Here is a tiny trained network, its code and every weight. The questions are about switching its units off for an input and a target symbol, where a switched-off unit gives its printed mean instead of its output.

import numpy as np


def w(rows, s, z=0):
    codes = np.array(rows[::2]) - 128.0
    scale = np.full(codes.shape[1], s)
    scale[-1] = z or s
    return codes * scale


def norm(h):
    return h / np.sqrt((h * h).mean(-1, keepdims=True) + 1e-5)


def softmax(a):
    e = np.exp(a - a.max(-1, keepdims=True))
    return e / e.sum(-1, keepdims=True)


def log_softmax(a):
    a = a - a.max(-1, keepdims=True)
    return a - np.log(np.exp(a).sum(-1, keepdims=True))


def net(x, mask):
    ids = ['ΔΘΦαζπσ'.index(c) for c in x.split()]
    T = len(ids)
    res = E[ids] + P[:T]
    u = 0
    for l in range(2):
        r = norm(res)
        for j in range(3):
            rows = slice(2 * j, 2 * j + 2)
            q, k, v = (r @ M[l][rows].T for M in (Q, K, V))
            z = softmax(np.where(np.tri(T) > 0, q @ k.T / 2**0.5, -1e9)) @ v
            o = O[l][rows]
            res = res + np.where(mask[u + j], z, o[:, -1]) @ o[:, :-1]
        u += 3
    return log_softmax(norm(res)[-1] @ U[:, :-1].T + U[:, -1])


Q, K, V, O = {}, {}, {}, {}
E = w([
[239,219,127,124,128,144],'Δ',
[233,58,101,103,131,89],'Θ',
[110,166,78,85,158,99],'Φ',
[167,141,96,114,183,208],'α',
[176,143,138,222,151,163],'ζ',
[156,180,2,190,40,3],'π',
[163,122,93,88,30,190],'σ',
],0.012)
P = w([
[31,73,183,123,134,35],'0',
[136,128,1,162,75,82],'1',
[153,129,15,154,87,92],'2',
[167,132,98,82,109,136],'3',
[154,126,94,86,105,133],'4',
[152,140,97,81,115,122],'5',
[138,148,99,85,107,121],'6',
[141,152,105,87,109,116],'7',
[124,151,92,89,103,112],'8',
[129,156,89,94,96,118],'9',
[119,150,88,95,100,108],'10',
[119,160,88,94,88,106],'11',
[128,158,75,97,78,111],'12',
[132,160,69,106,76,114],'13',
],0.0059)
Q[0] = w([
[170,125,151,128,128,137],'L0H0',
[116,80,139,46,187,146],'L0H0',
[93,158,215,104,117,127],'L0H1',
[167,190,103,159,75,139],'L0H1',
[74,54,182,233,254,158],'L0H2',
[73,132,124,81,129,142],'L0H2',
],0.0096)
K[0] = w([
[254,130,111,52,44,92],'L0H0',
[135,116,112,142,119,188],'L0H0',
[169,185,21,133,141,143],'L0H1',
[122,166,206,148,171,58],'L0H1',
[204,239,15,84,139,195],'L0H2',
[103,175,178,216,110,159],'L0H2',
],0.0073)
V[0] = w([
[44,167,150,121,116,22],'L0H0',
[88,153,33,173,45,198],'L0H0',
[234,3,118,116,93,166],'L0H1',
[143,10,113,236,160,127],'L0H1',
[187,87,59,199,149,119],'L0H2',
[214,68,142,162,229,79],'L0H2',
],0.0059)
O[0] = w([
[141,126,185,72,199,133,57],'L0H0',
[27,127,85,181,190,88,232],'L0H0',
[117,188,179,253,141,159,253],'L0H1',
[8,194,170,51,56,97,106],'L0H1',
[100,85,97,215,180,104,175],'L0H2',
[89,119,96,135,184,152,141],'L0H2',
],0.0056,0.0048)
Q[1] = w([
[155,152,89,143,96,37],'L1H0',
[135,140,29,196,95,120],'L1H0',
[112,151,87,85,126,93],'L1H1',
[143,170,103,94,74,122],'L1H1',
[61,105,234,61,126,43],'L1H2',
[125,91,255,73,81,211],'L1H2',
],0.0068)
K[1] = w([
[98,80,147,58,96,180],'L1H0',
[21,113,221,127,186,86],'L1H0',
[254,70,156,239,150,79],'L1H1',
[146,82,181,185,126,74],'L1H1',
[65,138,21,207,156,186],'L1H2',
[170,151,81,194,124,138],'L1H2',
],0.0065)
V[1] = w([
[103,158,145,50,42,185],'L1H0',
[141,11,98,17,129,144],'L1H0',
[58,192,189,161,143,229],'L1H1',
[199,172,202,128,146,53],'L1H1',
[82,160,77,147,171,2],'L1H2',
[112,197,72,200,92,124],'L1H2',
],0.0074)
O[1] = w([
[121,206,82,78,172,234,91],'L1H0',
[70,77,90,204,76,206,46],'L1H0',
[146,171,2,168,82,65,3],'L1H1',
[205,219,169,137,126,114,71],'L1H1',
[63,165,192,129,127,143,128],'L1H2',
[129,144,165,150,227,206,192],'L1H2',
],0.0061,0.0039)
U = w([
[223,184,98,112,155,170,49],'Δ',
[79,132,227,219,113,148,143],'Θ',
[183,1,116,58,147,89,217],'Φ',
[98,102,85,72,33,213,141],'α',
[96,156,116,103,52,16,1],'ζ',
[41,132,118,3,192,108,255],'π',
[106,128,32,161,169,212,122],'σ',
],0.0075,0.00093)

Each question gives the input, a string of symbols that net reads in full, and the target symbol t.
The units are the heads (2 rows each of Q, K, V and O). Each row of codes is followed by its name. A weight is (code - 128) times the scale printed after its matrix; where a second scale follows, it is the last column's (O and U).
mask holds one flag per head, layer by layer. A switched-off head (its flag False) gives its mean, the last column of its rows in O, instead of its output. The means were averaged over made-up inputs and are rounded, as every weight is.
A unit's drop is (log p(t) with every unit on - log p(t) with that unit switched off) / (log p(t) with every unit on - log p(t) with every unit switched off).
The circuit of an input: a set's keep is (log p(t) with only the set's units on - log p(t) with every unit switched off) / (log p(t) with every unit on - log p(t) with every unit switched off). Starting from all 6 units, units are removed one at a time, each time the one whose removal leaves the highest keep (on an exact tie, the one counted first), for as long as the keep stays at least 0.8.
units of the circuit, in order: the units of the circuit, biggest drop first
most important unit: the unit with the biggest drop
which heads matter: for each layer, one digit per head in row order, 1 if its drop is at least 0.15 and else 0, layers parted by /
drop when u is switched off: that unit's drop, to one decimal
input Δ Φ Θ Θ Θ Θ σ Φ, target Θ: units of the circuit, in order	[L1H0 L1H1 L0H1]
input Θ α Δ α ζ α Θ ζ σ Θ, target ζ: units of the circuit, in order	[L0H1 L1H1]
input Θ σ α Φ σ π σ σ Θ ζ σ, target ζ: most important unit	L0H0
input π ζ σ Θ σ π σ Θ σ ζ σ σ σ, target Θ: units of the circuit, in order	[L1H2 L0H0 L0H2 L1H0]
input σ Θ Φ σ Θ Φ σ α Θ Φ Δ Θ α Φ, target Δ: units of the circuit, in order	[L0H2 L0H1 L1H2]
input σ ζ ζ σ π σ Δ Φ σ σ, target Δ: units of the circuit, in order	[L1H0 L1H2]
input α ζ σ Θ σ Θ Θ σ α Δ, target σ: units of the circuit, in order	[L0H2 L1H1]
input ζ σ Θ Φ Φ α Θ Φ Θ σ π Θ Θ Θ, target π: which heads matter	010 / 001
input σ σ σ σ σ, target σ: units of the circuit, in order	[L0H0 L1H2]
input Θ α π Θ ζ π σ Φ Δ ζ Δ, target ζ: which heads matter	101 / 101
input π Φ σ σ Φ Θ σ π σ, target Θ: units of the circuit, in order	[L1H2 L0H0 L1H0]
input Θ Φ ζ, target ζ: which heads matter	110 / 111
input Θ ζ α, target ζ: units of the circuit, in order	[L0H1 L1H0 L1H1]
input σ σ σ σ α Θ Δ Δ Θ, target Δ: which heads matter	001 / 100
input ζ σ σ Θ Φ α, target π: units of the circuit, in order	[L0H1]
input σ σ Φ Δ Δ Θ σ ζ σ Φ α Φ π π, target Δ: units of the circuit, in order	[L0H2 L1H2 L1H0 L1H1]
input Δ Φ Θ Δ, target Φ: units of the circuit, in order	[L0H1 L1H0]
input σ Δ σ Θ Φ Θ, target Δ: units of the circuit, in order	[L0H2 L1H0 L1H1]
input Θ Θ Φ, target ζ: which heads matter	111 / 101
input α σ Θ α Δ, target σ: which heads matter	111 / 110
input Θ Θ α σ α Φ Φ, target ζ: most important unit	L0H0
input Θ Θ σ Θ Θ, target ζ: which heads matter	111 / 001
input Δ σ σ π Φ σ σ, target Φ: drop when L0H0 is switched off	0.1
input α ζ Θ, target σ: drop when L1H0 is switched off	0.7
input Φ Φ σ σ Δ ζ σ α Δ, target α: drop when L1H0 is switched off	0.6
